Here is a tiny trained network, its code and every weight. The questions are about switching its units off for an input and a target symbol, where a switched-off unit gives its printed mean instead of its output.

import numpy as np


def w(rows, s, z=0):
    codes = np.array(rows[::2]) - 128.0
    scale = np.full(codes.shape[1], s)
    scale[-1] = z or s
    return codes * scale


def f(y):
    return np.maximum(y, 0)


def softmax(a):
    e = np.exp(a - a.max(-1, keepdims=True))
    return e / e.sum(-1, keepdims=True)


def log_softmax(a):
    a = a - a.max(-1, keepdims=True)
    return a - np.log(np.exp(a).sum(-1, keepdims=True))


def net(x, mask):
    ids = ['ΓΔΘΣΦΩαβεζηλξ'.index(c) for c in x.split()]
    T = len(ids)
    res = E[ids] + P[:T]
    r = res
    for j in range(3):
        rows = slice(2 * j, 2 * j + 2)
        q, k, v = (r @ M[0][rows].T for M in (Q, K, V))
        z = softmax(np.where(np.tri(T) > 0, q @ k.T / 2**0.5, -1e9)) @ v
        o = O[0][rows]
        res = res + np.where(mask[j], z, o[:, -1]) @ o[:, :-1]
    y = f(res @ A[0][:, :-1].T + A[0][:, -1])
    res = res + np.where(mask[3:7], y, B[0][:, -1]) @ B[0][:, :-1]
    return log_softmax(res[-1] @ U[:, :-1].T + U[:, -1])


Q, K, V, O, A, B = {}, {}, {}, {}, {}, {}
E = w([
[233,171,186,141,120,146],'Γ',
[161,114,19,100,141,122],'Δ',
[84,141,211,186,102,121],'Θ',
[90,78,97,96,91,112],'Σ',
[91,122,107,6,135,177],'Φ',
[193,123,110,164,76,80],'Ω',
[166,150,150,190,152,127],'α',
[135,162,211,65,134,167],'β',
[78,77,136,123,176,156],'ε',
[46,116,104,144,124,150],'ζ',
[92,153,110,128,68,44],'η',
[146,128,118,83,68,156],'λ',
[172,182,116,77,139,168],'ξ',
],0.019)
P = w([
[15,249,71,175,126,165],'0',
[154,82,146,149,194,122],'1',
[61,181,110,167,88,197],'2',
[166,70,148,141,190,121],'3',
[85,156,117,138,58,208],'4',
[168,72,147,132,183,123],'5',
[99,135,136,116,29,212],'6',
[177,69,149,131,177,117],'7',
[108,126,138,94,13,216],'8',
[192,63,156,127,182,124],'9',
],0.011)
Q[0] = w([
[156,117,105,173,151,197],'H0',
[134,155,99,177,80,252],'H0',
[115,176,100,111,253,60],'H1',
[118,117,48,149,151,128],'H1',
[66,21,36,158,123,110],'H2',
[79,157,129,83,138,219],'H2',
],0.038)
K[0] = w([
[135,132,93,163,98,219],'H0',
[117,203,87,164,11,171],'H0',
[52,254,105,155,189,117],'H1',
[93,102,59,136,141,126],'H1',
[48,34,77,156,78,55],'H2',
[84,118,148,83,199,190],'H2',
],0.038)
V[0] = w([
[113,185,96,160,2,193],'H0',
[155,57,176,117,27,131],'H0',
[135,90,196,102,138,96],'H1',
[81,237,88,178,135,127],'H1',
[124,186,79,205,239,58],'H2',
[119,91,165,175,23,183],'H2',
],0.0073)
O[0] = w([
[146,192,67,178,137,253,253],'H0',
[91,158,151,105,178,79,106],'H0',
[176,101,127,139,106,148,102],'H1',
[85,188,120,112,230,55,157],'H1',
[204,74,164,122,73,109,66],'H2',
[89,116,119,201,144,103,170],'H2',
],0.0053,0.0067)
A[0] = w([
[169,247,193,160,52,129,74],'N0',
[92,187,171,110,68,181,81],'N1',
[65,202,80,109,51,140,3],'N2',
[57,165,102,168,45,89,38],'N3',
],0.011,0.0053)
B[0] = w([
[48,38,115,133,146,189,234],'N0',
[199,184,50,97,127,2,254],'N1',
[94,30,217,238,158,177,249],'N2',
[198,191,89,27,159,157,197],'N3',
],0.0086,0.0088)
U = w([
[151,176,243,94,128,164,166],'Γ',
[120,189,127,140,107,62,191],'Δ',
[202,105,143,201,117,78,104],'Θ',
[116,41,163,148,222,118,2],'Σ',
[184,71,59,115,200,108,17],'Φ',
[45,134,104,177,130,163,181],'Ω',
[197,145,175,210,208,109,68],'α',
[200,200,132,103,187,165,66],'β',
[93,122,245,203,115,119,103],'ε',
[193,63,184,141,205,184,5],'ζ',
[87,33,108,89,79,122,110],'η',
[95,102,117,29,156,174,36],'λ',
[138,170,103,87,44,174,224],'ξ',
],0.012,0.0088)

Each question gives the input, a string of symbols that net reads in full, and the target symbol t.
The units are the heads (2 rows each of Q, K, V and O) and the neurons (one row each of A and B). Each row of codes is followed by its name. A weight is (code - 128) times the scale printed after its matrix; where a second scale follows, it is the last column's (O, A, B and U).
mask holds one flag per unit, heads first, then neurons. A switched-off unit (its flag False) gives its mean, the last column of its rows in O or B, instead of its output. The means were averaged over made-up inputs and are rounded, as every weight is.
A unit's drop is (log p(t) with every unit on - log p(t) with that unit switched off) / (log p(t) with every unit on - log p(t) with every unit switched off).
The circuit of an input: a set's keep is (log p(t) with only the set's units on - log p(t) with every unit switched off) / (log p(t) with every unit on - log p(t) with every unit switched off). Starting from all 7 units, units are removed one at a time, each time the one whose removal leaves the highest keep (on an exact tie, the one counted first), for as long as the keep stays at least 0.8.
units of the circuit, in order: the units of the circuit, biggest drop first
unit that matters most: the unit with the biggest drop
top k neurons: the k neurons with the biggest drops, biggest first
heads that matter: for each layer, one digit per head in row order, 1 if its drop is at least 0.15 and else 0, layers parted by /
input Δ ε ε, target ξ: heads that matter : 011
input Θ α ε Ω η Ω Φ Δ Σ, target Ω: units of the circuit, in order : [H2]
input β ε Δ Φ Θ Θ β η Δ Σ, target η: units of the circuit, in order : [H0 H1]
input Φ ε ξ, target Ω: units of the circuit, in order : [N0 N3]
input Θ Γ α Σ Σ, target ξ: units of the circuit, in order : [N3 N0]
input Γ β ε ζ ζ η, target Δ: heads that matter : 110
input Δ η β, target Ω: top 3 neurons : [N0 N3 N2]
input ξ β ε Γ Ω, target Ω: top 3 neurons : [N0 N2 N1]
input Γ λ η ξ Γ Ω ξ ξ Δ, target Ω: heads that matter : 100
input Θ Γ η ζ α β Σ ζ λ, target Ω: units of the circuit, in order : [N2 H0]
input Ω β ζ β Δ β ξ Γ ζ, target ξ: heads that matter : 010
input ε η Δ Γ Φ ζ Σ η ξ, target Ω: units of the circuit, in order : [N2 H2]
input Ω Γ Θ Σ Γ, target ξ: heads that matter : 011
input Φ ε Θ Ω Σ Γ, target ζ: heads that matter : 010
input η η λ Θ η α Φ, target Ω: unit that matters most : N2
input ζ Φ Θ Φ Θ β Γ, target Ω: heads that matter : 001
input η Γ λ Σ Δ, target Ω: units of the circuit, in order : [N2 H0]
input Σ β β η Ω, target Ω: heads that matter : 100
input Φ ε β Θ η Σ α, target Ω: heads that matter : 101
input β λ ε η β ξ Γ, target Ω: units of the circuit, in order : [N0 H2]
